Each row is followed by its group and then its class within the group.
[ 56.7  11.9  56.7   3.8 -11.6   0.2 -25.1 -25.4 -14.2  -7.5   1.1  -6.8
   2.0  18.1   0.5   4.7   3.0  -5.2   2.8  -8.3   0.2   1.7  18.6 -10.5] -> QB/(53)
[  0.2   3.7  83.9  -1.3  -7.1  11.2   0.4 -30.2   9.4  14.6  29.9 -15.4
  25.4  16.7  -2.6  10.8  -1.7  -4.5  25.4  16.1   7.2  -6.1  -4.3  -9.3] -> JQ/(56)
[ 8.7  5.6 18.8 12.6 -5.6 -3.0  1.8 -4.5 11.9  9.9 17.0 -0.9 12.9 12.3
 -3.1 16.3  1.0  2.3 15.8 -0.6 -9.0 -8.3  1.2  5.6] -> JQ/(43)
[ 42.6  -3.4  20.9  -3.6 -22.3   1.1  -2.4 -31.0   6.7 -14.1  37.6 -12.7
  18.7   5.0   6.0  -0.9   1.4   0.0  22.6  -8.8   8.1 -15.0   3.3  -2.0] -> QB/(41)
[ -8.3  -4.9  89.1   7.8  -6.2  -0.2   4.3  -8.7 -12.7  28.1 -19.8   1.2
 -10.5  -3.0  -8.2  13.1   8.1  -4.3  13.8 -10.5   6.7 -11.2  -4.2  -3.9] -> QB/(51)
[-18.9   5.8  50.5   4.4  -5.3   5.5  -4.1   4.1  10.9   6.3  18.8 -12.4
  11.5   1.9 -11.5  12.4  12.4   6.7  10.5   6.1   6.0   5.0  -4.2  -9.0] -> JQ/(56)
[-23.6   4.6  78.9   2.5   0.3  -3.3   1.7 -21.4   1.6  14.7  24.0 -18.1
  21.6  -0.2  -9.1  21.9  -2.0  -0.7   8.6  -2.7 -25.1 -19.6  31.6  -6.1] -> JQ/(43)
[ 20.9  -4.1  -3.4   3.7   2.7  -4.9  -7.2  -2.6   2.2   5.0  -7.7   3.3
  -2.2  -8.3   3.7  12.8   0.2 -10.1  -7.3 -13.6  -1.0 -14.9  -2.5  -1.2] -> JQ/(43)
[ 59.3  13.2   4.4 -10.4   5.3   0.5  -0.9 -32.2  -3.4 -21.4   3.1  14.0
  12.7  12.8  -7.0 -16.1 -10.0  -2.3  43.1  31.2  27.5  -5.2  12.1  13.4] -> QB/(41)
[-14.3  -4.0  67.5   1.5   5.8  -0.7   4.1 -12.3  -8.7   3.5   4.5   8.0
  -7.0 -10.2 -14.5   9.8  -2.9   5.2  22.9  25.0  -9.3  -7.3  -3.4   2.4] -> JQ/(43)
[ 24.1  -3.1  75.3  -8.3 -11.1   7.8  -2.6 -41.7  11.8  -1.0  59.1 -37.0
  37.9  10.0  -0.4  10.5   2.7  -5.9  37.6  12.2  -1.7  -1.5 -11.1   0.3] -> JQ/(56)
[ 12.9  -0.5  37.0   1.6  -7.2  -1.2  -0.1 -22.0   4.6   5.2  32.8 -14.5
  17.4  10.1  17.1  13.1   0.9   7.8   5.6   9.1   4.8  -2.7  -2.8   8.3] -> JQ/(56)
[ -8.2  -0.6  89.1   9.6   3.4  -2.1   0.0  -7.6  10.1  -0.1  25.1  -4.5
  12.6   0.9   3.4  21.8  11.9  -3.2   2.9 -22.2 -19.3 -19.5 -10.9   0.0] -> JQ/(43)
[-10.7  -2.5  60.1  -1.8  -4.8   9.8  -0.5 -19.4  13.7   1.0  20.7   6.8
  21.1  -3.1  -1.0  22.5  16.5   2.1  34.4  -1.5  -2.9  -6.6   0.5  -3.4] -> JQ/(40)
[-49.6  -3.7  77.2  -4.7 -14.3  11.0  17.7 -24.3  17.6  -8.9   8.2   5.7
  23.9  14.9 -23.9 -10.7   1.6   4.0  22.4  35.9  21.1  -1.9   1.8 -12.2] -> QB/(41)
[ 25.7  -1.8  43.4   3.5  -7.7  -2.7  -1.5 -10.6  -4.5 -10.4  10.1 -25.8
  -6.0   0.9  23.1   6.0   1.8  -6.5 -35.3 -24.4  16.7   9.8   0.1  -4.1] -> QB/(41)
[ 15.0  10.3  26.8   2.0   2.7   6.1  -5.1 -18.3  11.0   7.0  15.3   6.1
  27.1   0.8  -5.9  16.3   1.1   2.0  25.8   1.3  -2.2   2.5   8.3  -3.0] -> JQ/(56)
[ 44.3   6.5 -10.2  -1.0   1.1  12.7   8.8  -3.4  15.4   0.1  22.6  -0.8
  -0.9   8.4 -11.2  26.6  27.0 -11.1  29.8  28.1  -4.5   5.1   2.6  72.8] -> JQ/(56)
[25.5 -1.3 28.5  4.3 -2.3  5.6  4.8 -2.3  6.1  5.1 20.9 -1.4 16.4 23.6
 -5.3 11.7 11.0  5.7 24.2 16.4 -4.5  0.6  1.3  2.6] -> JQ/(56)
[ 46.7  35.0  15.4  -8.1  13.4   3.6   9.9 -16.9 -11.1 -15.8  -6.0   3.0
  -2.7  11.4  -1.6  -1.9 -28.5  -1.7  54.6  83.9   8.6  -5.0  -2.0   7.6] -> JQ/(56)
[ 10.2   4.8  89.1  16.4   9.5   0.9  -2.6 -42.8 -18.5   1.5 -13.0 -10.5
   7.7  -1.4  -1.0   5.3   4.5  -5.5  13.3  -8.1 -12.7   3.9  -8.1  -0.5] -> QB/(53)
[-19.9   1.5  26.2   8.5   5.5  -6.2  -3.1  -3.5  17.4  -4.7  12.9  -8.9
  16.7   1.9  -7.9   8.1  -1.4   2.5  24.1   5.9 -20.3  -3.0   2.5   7.0] -> JQ/(40)
